Below is a small trained network, with its code and all its weights. Each question gives an input and a class and asks what happens when units are switched off, that is, made to give their printed mean instead of their output.

import numpy as np


def w(rows, s, z=0):
    codes = np.array(rows[::2]) - 128.0
    scale = np.full(codes.shape[1], s)
    scale[-1] = z or s
    return codes * scale


def norm(h):
    return h / np.sqrt((h * h).mean(-1, keepdims=True) + 1e-5)


def f(y):
    return np.maximum(y, 0)


def log_softmax(a):
    a = a - a.max(-1, keepdims=True)
    return a - np.log(np.exp(a).sum(-1, keepdims=True))


def net(x, mask):
    res = np.array(x, float).reshape(1, 7) / 4 @ E
    u = 0
    for l in range(4):
        y = f(norm(res) @ A[l][:, :-1].T + A[l][:, -1])
        res = res + np.where(mask[u : u + 5], y, B[l][:, -1]) @ B[l][:, :-1]
        u += 5
    return log_softmax(norm(res)[-1] @ U[:, :-1].T + U[:, -1])


A, B = {}, {}
E = w([
[136,118,120,129,118,125,131],'x0',
[125,138,133,129,130,124,124],'x1',
[169,99,209,95,110,125,204],'x2',
[192,103,152,203,235,130,72],'x3',
[144,144,141,114,113,119,104],'x4',
[37,2,178,102,87,57,78],'x5',
[110,149,138,126,146,118,128],'x6',
],0.0076)
A[0] = w([
[132,46,194,174,186,69,70,2],'0.n0',
[167,113,196,126,116,127,192,159],'0.n1',
[223,185,165,120,133,134,254,105],'0.n2',
[199,95,170,143,158,106,154,130],'0.n3',
[138,132,171,65,103,175,195,70],'0.n4',
],0.0089,0.0055)
B[0] = w([
[181,134,54,36,138,158,142,200],'0.n0',
[103,129,172,77,172,71,159,205],'0.n1',
[104,156,129,139,149,255,123,254],'0.n2',
[136,114,172,110,183,211,82,196],'0.n3',
[159,134,99,168,97,25,187,178],'0.n4',
],0.011,0.0069)
A[1] = w([
[164,138,127,228,144,118,132,12],'1.n0',
[176,134,169,254,140,133,89,3],'1.n1',
[127,221,74,132,94,163,208,140],'1.n2',
[116,114,81,137,81,180,111,226],'1.n3',
[94,97,100,188,126,131,87,4],'1.n4',
],0.0085,0.0028)
B[1] = w([
[194,80,161,144,82,70,193,149],'1.n0',
[185,161,217,155,69,121,182,163],'1.n1',
[138,169,2,49,177,134,104,254],'1.n2',
[51,190,108,164,134,104,49,213],'1.n3',
[107,106,118,93,181,151,168,143],'1.n4',
],0.0087,0.0058)
A[2] = w([
[170,197,126,151,165,158,94,97],'2.n0',
[178,236,79,224,161,148,143,135],'2.n1',
[78,86,232,117,49,26,208,4],'2.n2',
[139,221,68,149,83,210,113,29],'2.n3',
[2,119,90,143,21,74,133,156],'2.n4',
],0.0078,0.0025)
B[2] = w([
[113,101,173,221,131,63,70,220],'2.n0',
[181,49,138,167,111,66,195,254],'2.n1',
[131,66,159,255,70,81,164,180],'2.n2',
[170,73,148,86,107,55,135,225],'2.n3',
[72,188,202,165,141,219,105,214],'2.n4',
],0.0094,0.0072)
A[3] = w([
[157,108,172,80,116,70,196,255],'3.n0',
[203,104,115,156,163,105,84,39],'3.n1',
[89,56,90,103,165,122,135,205],'3.n2',
[171,122,30,156,111,100,15,139],'3.n3',
[254,192,115,115,181,110,214,146],'3.n4',
],0.0094,0.003)
B[3] = w([
[250,63,114,83,144,109,205,195],'3.n0',
[44,111,188,206,55,115,221,190],'3.n1',
[146,207,61,98,66,52,132,177],'3.n2',
[137,255,76,156,109,43,183,209],'3.n3',
[87,52,144,50,100,137,67,254],'3.n4',
],0.0091,0.0089)
U = w([
[131,244,33,167,86,48,102,222],'0',
[186,54,196,224,58,36,231,115],'1',
[209,73,110,36,134,136,182,254],'2',
[190,82,211,181,195,254,81,6],'3',
[3,216,167,175,62,207,50,32],'4',
],0.012,0.0032)

Each question gives the input, the list of numbers given to net, and the class t.
The units are the neurons (one row each of A and B). Each row of codes is followed by its name. A weight is (code - 128) times the scale printed after its matrix; where a second scale follows, it is the last column's (A, B and U).
mask holds one flag per neuron, layer by layer. A switched-off neuron (its flag False) gives its mean, the last column of its row in B, instead of its output. The means were averaged over made-up inputs and are rounded, as every weight is.
A unit's drop is (log p(t) with every unit on - log p(t) with that unit switched off) / (log p(t) with every unit on - log p(t) with every unit switched off).
The circuit of an input: a set's keep is (log p(t) with only the set's units on - log p(t) with every unit switched off) / (log p(t) with every unit on - log p(t) with every unit switched off). Starting from the 12 units with the biggest drops (on a tie, the unit counted first), units are removed one at a time, each time the one whose removal leaves the highest keep (on an exact tie, the one counted first), for as long as the keep stays at least 0.8.
circuit, biggest first: the units of the circuit, biggest drop first
unit that matters most: the unit with the biggest drop
top k neurons: the k neurons with the biggest drops, biggest first
k most important neurons of layer l: the k neurons of layer l with the biggest drops, biggest first
drop when u is switched off: that unit's drop, to one decimal
input [-3,-1,-3,-8,-3,1,1], class 4: circuit, biggest first	(2.n4)
input [-1,-4,8,7,-8,1,8], class 2: top 3 neurons	(0.n1; 0.n0; 2.n4)
input [-7,-8,-2,1,5,-4,-5], class 1: top 2 neurons	(0.n0; 2.n1)
input [-1,-8,0,-2,-7,6,7], class 4: top 2 neurons	(2.n4; 0.n1)
input [-2,3,0,-3,3,3,3], class 4: top 3 neurons	(2.n4; 0.n1; 2.n1)
input [-8,7,-7,1,1,-4,-5], class 1: top 3 neurons	(0.n0; 2.n1; 0.n2)
input [0,-7,0,-2,1,-4,-1], class 0: top 2 neurons	(1.n2; 1.n3)
input [1,-7,5,3,-8,-1,-7], class 3: top 2 neurons	(0.n3; 0.n2)
input [6,6,-3,1,6,-6,8], class 1: 2 most important neurons of layer 2	(2.n1; 2.n3)
input [3,-6,1,4,-8,7,2], class 2: top 2 neurons	(0.n0; 2.n0)
input [-7,-2,7,2,2,4,-6], class 2: top 2 neurons	(0.n0; 0.n3)
input [-5,-4,3,8,6,-5,-6], class 3: top 3 neurons	(0.n3; 0.n2; 0.n4)
input [5,0,-8,-1,-1,7,3], class 4: top 2 neurons	(2.n4; 1.n2)
input [5,2,4,-2,2,0,3], class 2: unit that matters most	0.n2
input [1,6,0,8,4,1,-5], class 0: top 2 neurons	(0.n0; 3.n3)
input [1,8,0,7,-7,2,3], class 0: top 2 neurons	(0.n0; 0.n1)
input [8,-7,-2,0,1,8,7], class 4: top 3 neurons	(2.n4; 1.n2; 0.n1)
input [1,7,6,7,7,-6,-6], class 3: 2 most important neurons of layer 0	(0.n3; 0.n2)
input [-7,6,-1,-4,-7,8,5], class 4: 2 most important neurons of layer 2	(2.n4; 2.n1)
input [-4,-5,-1,0,-4,-4,0], class 0: unit that matters most	1.n2
input [6,0,-1,3,3,-6,7], class 1: 2 most important neurons of layer 2	(2.n0; 2.n1)
input [-2,2,6,8,3,-5,1], class 3: 2 most important neurons of layer 0	(0.n3; 0.n2)
input [5,-5,1,-2,-1,0,-4], class 2: drop when 1.n2 is switched off	0.3
input [-5,8,-5,-5,-2,5,2], class 4: drop when 2.n4 is switched off	0.2
input [0,-3,6,-5,4,0,-5], class 2: drop when 0.n4 is switched off	-0.1
input [-3,1,-3,8,-2,-1,5], class 1: drop when 3.n1 is switched off	0.1
input [4,-4,-4,3,8,1,-8], class 0: unit that matters most	3.n3
